Here is a tiny trained network, its code and every weight. The questions are about switching its units off for an input and a class, where a switched-off unit gives its printed mean instead of its output.

import numpy as np


def w(rows, s, z=0):
    codes = np.array(rows[::2]) - 128.0
    scale = np.full(codes.shape[1], s)
    scale[-1] = z or s
    return codes * scale


def norm(h):
    return h / np.sqrt((h * h).mean(-1, keepdims=True) + 1e-5)


def f(y):
    return y / 2 * (1 + np.tanh(0.7978845608 * (y + 0.044715 * y**3)))


def log_softmax(a):
    a = a - a.max(-1, keepdims=True)
    return a - np.log(np.exp(a).sum(-1, keepdims=True))


def net(x, mask):
    res = np.array(x, float).reshape(1, 3) / 4 @ E
    u = 0
    for l in range(3):
        y = f(norm(res) @ A[l][:, :-1].T + A[l][:, -1])
        res = res + np.where(mask[u : u + 10], y, B[l][:, -1]) @ B[l][:, :-1]
        u += 10
    return log_softmax(norm(res)[-1] @ U[:, :-1].T + U[:, -1])


A, B = {}, {}
E = w([
[108,78,209,45,18,109,220],'x0',
[254,134,94,41,113,188,96],'x1',
[108,194,212,81,238,179,155],'x2',
],0.00085)
A[0] = w([
[98,231,218,70,219,203,190,57],'0.n0',
[111,217,221,85,212,207,191,38],'0.n1',
[224,134,108,43,93,213,90,25],'0.n2',
[136,42,4,158,6,67,108,91],'0.n3',
[161,163,75,163,210,130,66,136],'0.n4',
[56,134,158,190,122,100,160,3],'0.n5',
[221,145,117,50,82,227,96,35],'0.n6',
[140,61,227,29,50,98,212,50],'0.n7',
[224,132,138,63,78,201,90,55],'0.n8',
[22,108,190,236,136,58,184,61],'0.n9',
],0.0026,0.002)
B[0] = w([
[191,45,176,181,100,85,52,181],'0.n0',
[180,49,192,180,105,82,76,161],'0.n1',
[121,107,84,70,186,77,189,162],'0.n2',
[222,51,254,160,166,111,44,250],'0.n3',
[140,157,102,135,61,185,143,203],'0.n4',
[116,98,94,73,153,93,146,106],'0.n5',
[133,106,69,55,189,77,164,165],'0.n6',
[87,220,98,184,69,215,145,204],'0.n7',
[162,137,77,105,190,93,158,160],'0.n8',
[161,119,55,4,192,76,150,207],'0.n9',
],0.0021,0.0016)
A[1] = w([
[73,185,164,114,34,184,223,4],'1.n0',
[130,137,232,114,162,164,119,37],'1.n1',
[91,229,52,209,138,239,88,131],'1.n2',
[56,117,118,119,186,48,157,72],'1.n3',
[150,181,43,180,182,173,94,132],'1.n4',
[24,111,133,161,156,59,170,3],'1.n5',
[159,69,178,161,87,130,113,112],'1.n6',
[84,148,177,77,24,164,201,12],'1.n7',
[3,114,131,155,172,27,165,58],'1.n8',
[150,143,90,119,146,146,147,90],'1.n9',
],0.0028,0.0012)
B[1] = w([
[93,188,82,178,97,201,111,122],'1.n0',
[173,83,114,181,105,80,65,104],'1.n1',
[83,171,177,123,31,181,214,255],'1.n2',
[225,130,83,72,105,156,139,130],'1.n3',
[56,137,156,126,67,134,194,252],'1.n4',
[205,125,84,70,152,143,119,99],'1.n5',
[117,138,148,185,200,118,91,227],'1.n6',
[92,175,88,199,136,157,120,133],'1.n7',
[251,123,67,51,150,127,155,168],'1.n8',
[107,110,135,109,109,105,171,118],'1.n9',
],0.0023,0.00082)
A[2] = w([
[152,132,32,5,201,94,178,50],'2.n0',
[62,115,141,107,110,107,174,102],'2.n1',
[117,92,222,157,164,113,60,75],'2.n2',
[31,229,120,167,60,209,159,72],'2.n3',
[39,179,102,29,120,188,220,102],'2.n4',
[129,58,209,179,132,116,51,55],'2.n5',
[172,120,32,4,208,84,165,55],'2.n6',
[103,134,231,191,151,139,50,69],'2.n7',
[161,59,202,160,157,83,35,50],'2.n8',
[154,40,165,151,121,45,45,1],'2.n9',
],0.0037,0.002)
B[2] = w([
[59,131,6,26,214,65,168,235],'2.n0',
[157,147,84,135,119,117,56,120],'2.n1',
[159,88,67,141,119,116,78,187],'2.n2',
[49,211,188,175,66,230,203,243],'2.n3',
[202,68,171,166,123,121,54,214],'2.n4',
[210,100,155,129,187,58,46,205],'2.n5',
[25,191,3,18,200,83,212,254],'2.n6',
[181,60,55,38,117,93,130,197],'2.n7',
[207,60,202,212,123,109,53,230],'2.n8',
[183,87,206,148,95,141,59,201],'2.n9',
],0.0037,0.0027)
U = w([
[246,9,246,231,130,25,4,254],'0',
[15,246,234,243,13,246,237,60],'1',
[33,170,2,4,248,15,232,80],'2',
],0.0058,0.00088)

Each question gives the input, the list of numbers given to net, and the class t.
The units are the neurons (one row each of A and B). Each row of codes is followed by its name. A weight is (code - 128) times the scale printed after its matrix; where a second scale follows, it is the last column's (A, B and U).
mask holds one flag per neuron, layer by layer. A switched-off neuron (its flag False) gives its mean, the last column of its row in B, instead of its output. The means were averaged over made-up inputs and are rounded, as every weight is.
A unit's drop is (log p(t) with every unit on - log p(t) with that unit switched off) / (log p(t) with every unit on - log p(t) with every unit switched off).
The circuit of an input: a set's keep is (log p(t) with only the set's units on - log p(t) with every unit switched off) / (log p(t) with every unit on - log p(t) with every unit switched off). Starting from the 12 units with the biggest drops (on a tie, the unit counted first), units are removed one at a time, each time the one whose removal leaves the highest keep (on an exact tie, the one counted first), for as long as the keep stays at least 0.8.
circuit, biggest first: the units of the circuit, biggest drop first
k most important neurons: the k neurons with the biggest drops, biggest first
k most important neurons of layer l: the k neurons of layer l with the biggest drops, biggest first
drop of u: that unit's drop, to one decimal
input [-6,6,7], class 0: most important neuron of layer 2 : [2.n6]
input [-5,-5,6], class 0: 2 most important neurons : [0.n0 0.n7]
input [8,-8,-1], class 1: circuit, biggest first : [0.n7 2.n3]
input [-8,-2,6], class 1: 3 most important neurons : [0.n3 1.n2 0.n4]
input [8,6,-7], class 1: circuit, biggest first : [0.n7 2.n7]
input [-6,7,-5], class 2: 2 most important neurons : [0.n7 0.n6]
input [-3,6,7], class 0: 2 most important neurons : [0.n0 0.n1]
input [-8,-5,8], class 0: 3 most important neurons : [0.n7 0.n1 0.n0]
input [0,1,-1], class 0: 2 most important neurons of layer 0 : [0.n3 0.n9]
input [-3,1,3], class 0: 3 most important neurons : [0.n0 0.n1 0.n7]
input [2,7,-6], class 2: 3 most important neurons of layer 0 : [0.n6 0.n2 0.n8]
input [-1,8,-7], class 2: 2 most important neurons : [0.n6 0.n2]
input [2,-2,1], class 1: 3 most important neurons : [0.n3 0.n7 0.n6]
input [7,-1,5], class 1: 2 most important neurons of layer 0 : [0.n7 0.n3]
input [-1,5,5], class 0: circuit, biggest first : [0.n0]
input [-5,4,6], class 0: 3 most important neurons : [0.n7 0.n0 0.n1]
input [-5,-2,6], class 0: 2 most important neurons of layer 0 : [0.n0 0.n1]
input [-4,0,5], class 0: drop of 0.n0 : 0.7
input [-5,3,7], class 0: drop of 0.n0 : 0.4
input [7,0,-1], class 1: drop of 0.n4 : 0.0
input [-6,5,-5], class 1: most important neuron of layer 1 : [1.n4]
